Below is a small trained network, with its code and all its weights. Each question gives an input and a class and asks what happens when units are switched off, that is, made to give their printed mean instead of their output.

import numpy as np


def w(rows, s, z=0):
    codes = np.array(rows[::2]) - 128.0
    scale = np.full(codes.shape[1], s)
    scale[-1] = z or s
    return codes * scale


def f(y):
    return np.maximum(y, 0)


def log_softmax(a):
    a = a - a.max(-1, keepdims=True)
    return a - np.log(np.exp(a).sum(-1, keepdims=True))


def net(x, mask):
    res = np.array(x, float).reshape(1, 4) / 4 @ E
    y = f(res @ A[0][:, :-1].T + A[0][:, -1])
    res = res + np.where(mask, y, B[0][:, -1]) @ B[0][:, :-1]
    return log_softmax(res[-1] @ U[:, :-1].T + U[:, -1])


A, B = {}, {}
E = w([
[99,232,125],'x0',
[127,129,127],'x1',
[254,180,114],'x2',
[124,125,253],'x3',
],0.0075)
A[0] = w([
[194,148,126,15],'neuron 0',
[33,100,82,39],'neuron 1',
[185,156,98,100],'neuron 2',
[78,120,134,46],'neuron 3',
[95,86,135,117],'neuron 4',
[185,143,29,119],'neuron 5',
[136,184,222,82],'neuron 6',
[169,70,108,159],'neuron 7',
[89,242,74,124],'neuron 8',
[237,144,110,18],'neuron 9',
[74,93,8,88],'neuron 10',
[176,49,95,89],'neuron 11',
[78,117,112,71],'neuron 12',
[81,128,141,68],'neuron 13',
[77,122,132,61],'neuron 14',
[153,137,149,255],'neuron 15',
[151,85,126,77],'neuron 16',
[95,99,117,88],'neuron 17',
[158,82,204,70],'neuron 18',
[155,9,59,117],'neuron 19',
],0.014,0.0056)
B[0] = w([
[124,189,186,172],'neuron 0',
[178,182,168,188],'neuron 1',
[147,167,160,206],'neuron 2',
[120,173,166,149],'neuron 3',
[157,129,154,175],'neuron 4',
[50,45,196,255],'neuron 5',
[4,101,160,230],'neuron 6',
[129,163,81,210],'neuron 7',
[104,175,32,247],'neuron 8',
[168,200,195,223],'neuron 9',
[60,46,226,229],'neuron 10',
[68,136,118,204],'neuron 11',
[155,160,145,154],'neuron 12',
[135,168,146,152],'neuron 13',
[141,169,156,152],'neuron 14',
[197,80,118,248],'neuron 15',
[120,155,110,154],'neuron 16',
[147,146,143,155],'neuron 17',
[7,123,159,196],'neuron 18',
[135,189,48,247],'neuron 19',
],0.028,0.0067)
U = w([
[126,239,239,98],'0',
[21,101,189,100],'1',
[68,170,137,247],'2',
[5,248,54,75],'3',
[185,8,125,169],'4',
[254,114,75,91],'5',
[252,109,78,89],'6',
],0.0064,0.016)

Each question gives the input, the list of numbers given to net, and the class t.
The units are the neurons (one row each of A and B). Each row of codes is followed by its name. A weight is (code - 128) times the scale printed after its matrix; where a second scale follows, it is the last column's (A, B and U).
mask holds one flag per neuron, in row order. A switched-off neuron (its flag False) gives its mean, the last column of its row in B, instead of its output. The means were averaged over made-up inputs and are rounded, as every weight is.
A unit's drop is (log p(t) with every unit on - log p(t) with that unit switched off) / (log p(t) with every unit on - log p(t) with every unit switched off).
The circuit of an input: a set's keep is (log p(t) with only the set's units on - log p(t) with every unit switched off) / (log p(t) with every unit on - log p(t) with every unit switched off). Starting from the 12 units with the biggest drops (on a tie, the unit counted first), units are removed one at a time, each time the one whose removal leaves the highest keep (on an exact tie, the one counted first), for as long as the keep stays at least 0.8.
units of the circuit, in order: the units of the circuit, biggest drop first
most important unit: the unit with the biggest drop
k most important neurons: the k neurons with the biggest drops, biggest first
drop when u is switched off: that unit's drop, to one decimal
input [6,6,5,-6], class 1: most important unit -> neuron 5
input [-7,0,4,2], class 3: units of the circuit, in order -> [neuron 19; neuron 7]
input [-5,-1,4,-3], class 3: 3 most important neurons -> [neuron 19; neuron 7; neuron 11]
input [1,-7,0,-7], class 1: 2 most important neurons -> [neuron 10; neuron 5]
input [-3,1,1,0], class 4: 2 most important neurons -> [neuron 8; neuron 6]
input [-8,1,8,3], class 0: 3 most important neurons -> [neuron 9; neuron 8; neuron 0]
input [-6,-1,0,-5], class 3: 4 most important neurons -> [neuron 19; neuron 7; neuron 11; neuron 15]
input [7,-1,1,0], class 3: 2 most important neurons -> [neuron 8; neuron 10]
input [-6,-1,8,-7], class 0: 2 most important neurons -> [neuron 9; neuron 2]
input [-4,2,-2,0], class 3: 3 most important neurons -> [neuron 19; neuron 5; neuron 10]
input [-2,-4,5,1], class 0: 2 most important neurons -> [neuron 9; neuron 8]
input [-5,0,1,0], class 3: units of the circuit, in order -> [neuron 19; neuron 10]
input [4,4,-4,0], class 0: 2 most important neurons -> [neuron 19; neuron 1]
input [0,3,3,7], class 1: units of the circuit, in order -> [neuron 6]
input [8,-3,8,-5], class 0: 3 most important neurons -> [neuron 9; neuron 2; neuron 0]
input [2,1,2,-1], class 4: drop when neuron 12 is switched off -> 0.0
input [8,0,0,0], class 3: drop when neuron 8 is switched off -> 0.8
input [3,-2,2,0], class 4: drop when neuron 7 is switched off -> 0.1
